Below is a small trained network, with its code and all its weights. Each question gives an input and a class and asks what happens when units are switched off, that is, made to give their printed mean instead of their output.

import numpy as np


def w(rows, s, z=0):
    codes = np.array(rows[::2]) - 128.0
    scale = np.full(codes.shape[1], s)
    scale[-1] = z or s
    return codes * scale


def f(y):
    return np.maximum(y, 0)


def log_softmax(a):
    a = a - a.max(-1, keepdims=True)
    return a - np.log(np.exp(a).sum(-1, keepdims=True))


def net(x, mask):
    res = np.array(x, float).reshape(1, 3) / 4 @ E
    y = f(res @ A[0][:, :-1].T + A[0][:, -1])
    res = res + np.where(mask, y, B[0][:, -1]) @ B[0][:, :-1]
    return log_softmax(res[-1] @ U[:, :-1].T + U[:, -1])


A, B = {}, {}
E = w([
[190,177,64,168],'x0',
[129,193,111,52],'x1',
[174,123,249,131],'x2',
],0.015)
A[0] = w([
[26,190,66,129,97],'N0',
[104,22,139,225,81],'N1',
[38,95,166,134,121],'N2',
[84,47,48,161,101],'N3',
[103,119,137,189,255],'N4',
[100,53,80,93,101],'N5',
[150,32,102,173,143],'N6',
[24,96,135,109,94],'N7',
[57,144,75,156,36],'N8',
[154,180,188,143,135],'N9',
[193,192,109,182,65],'N10',
[151,114,132,116,242],'N11',
[153,75,198,84,132],'N12',
[165,206,150,65,196],'N13',
[212,152,198,157,154],'N14',
[194,246,111,198,85],'N15',
[151,175,123,69,177],'N16',
[80,105,154,14,97],'N17',
[41,56,136,79,112],'N18',
[222,92,72,137,162],'N19',
[78,176,49,97,149],'N20',
[101,252,127,2,80],'N21',
[201,175,80,214,122],'N22',
[126,138,93,147,115],'N23',
[150,91,133,198,157],'N24',
[120,105,70,100,143],'N25',
[187,170,171,144,133],'N26',
[134,101,126,211,85],'N27',
],0.013,0.009)
B[0] = w([
[125,122,169,93,208],'N0',
[96,186,154,153,215],'N1',
[156,78,123,187,190],'N2',
[128,165,162,72,207],'N3',
[68,130,1,122,224],'N4',
[154,114,184,89,171],'N5',
[71,161,144,127,200],'N6',
[155,86,155,149,182],'N7',
[134,163,226,105,168],'N8',
[151,117,151,72,202],'N9',
[168,96,181,174,195],'N10',
[128,93,58,103,209],'N11',
[131,113,151,91,218],'N12',
[73,152,91,131,237],'N13',
[112,141,151,61,246],'N14',
[144,66,176,185,228],'N15',
[54,163,79,171,206],'N16',
[134,102,135,192,205],'N17',
[156,63,143,158,201],'N18',
[118,79,136,144,210],'N19',
[102,128,145,78,231],'N20',
[81,154,155,175,246],'N21',
[134,50,153,155,239],'N22',
[169,99,189,85,163],'N23',
[77,159,118,115,203],'N24',
[134,114,139,90,185],'N25',
[124,127,156,69,203],'N26',
[72,195,159,146,179],'N27',
],0.011,0.013)
U = w([
[11,190,127,193,77],'0',
[173,35,164,204,145],'1',
[142,130,166,6,94],'2',
[61,97,20,103,250],'3',
[160,167,107,157,97],'4',
[200,123,76,120,107],'5',
],0.014)

Each question gives the input, the list of numbers given to net, and the class t.
The units are the neurons (one row each of A and B). Each row of codes is followed by its name. A weight is (code - 128) times the scale printed after its matrix; where a second scale follows, it is the last column's (A, B and U).
mask holds one flag per neuron, in row order. A switched-off neuron (its flag False) gives its mean, the last column of its row in B, instead of its output. The means were averaged over made-up inputs and are rounded, as every weight is.
A unit's drop is (log p(t) with every unit on - log p(t) with that unit switched off) / (log p(t) with every unit on - log p(t) with every unit switched off).
The circuit of an input: a set's keep is (log p(t) with only the set's units on - log p(t) with every unit switched off) / (log p(t) with every unit on - log p(t) with every unit switched off). Starting from the 12 units with the biggest drops (on a tie, the unit counted first), units are removed one at a time, each time the one whose removal leaves the highest keep (on an exact tie, the one counted first), for as long as the keep stays at least 0.8.
units of the circuit, in order: the units of the circuit, biggest drop first
k most important neurons: the k neurons with the biggest drops, biggest first
drop of u: that unit's drop, to one decimal
input [8,7,3], class 1: units of the circuit, in order : [N15]
input [-7,-3,8], class 2: 2 most important neurons : [N14; N12]
input [-6,6,-3], class 0: 4 most important neurons : [N21; N16; N22; N15]
input [8,6,8], class 1: 3 most important neurons : [N15; N10; N22]
input [4,4,-3], class 0: 2 most important neurons : [N16; N21]
input [6,-1,-8], class 2: 2 most important neurons : [N3; N20]
input [4,-3,-3], class 1: 3 most important neurons : [N22; N13; N16]
input [5,-6,-7], class 2: 2 most important neurons : [N3; N23]
input [-6,-7,7], class 0: 2 most important neurons : [N1; N4]
input [0,-3,3], class 3: 2 most important neurons : [N21; N4]
input [4,3,2], class 1: 2 most important neurons : [N15; N4]
input [3,-8,8], class 0: 2 most important neurons : [N1; N27]
input [7,-4,-7], class 1: 2 most important neurons : [N22; N15]
input [8,-5,-3], class 1: units of the circuit, in order : [N22]
input [-7,4,6], class 1: drop of N17 : 0.5
input [-4,-6,2], class 0: drop of N1 : 0.4
input [-4,7,-5], class 0: drop of N21 : 0.8
input [4,8,-1], class 0: drop of N21 : 0.2
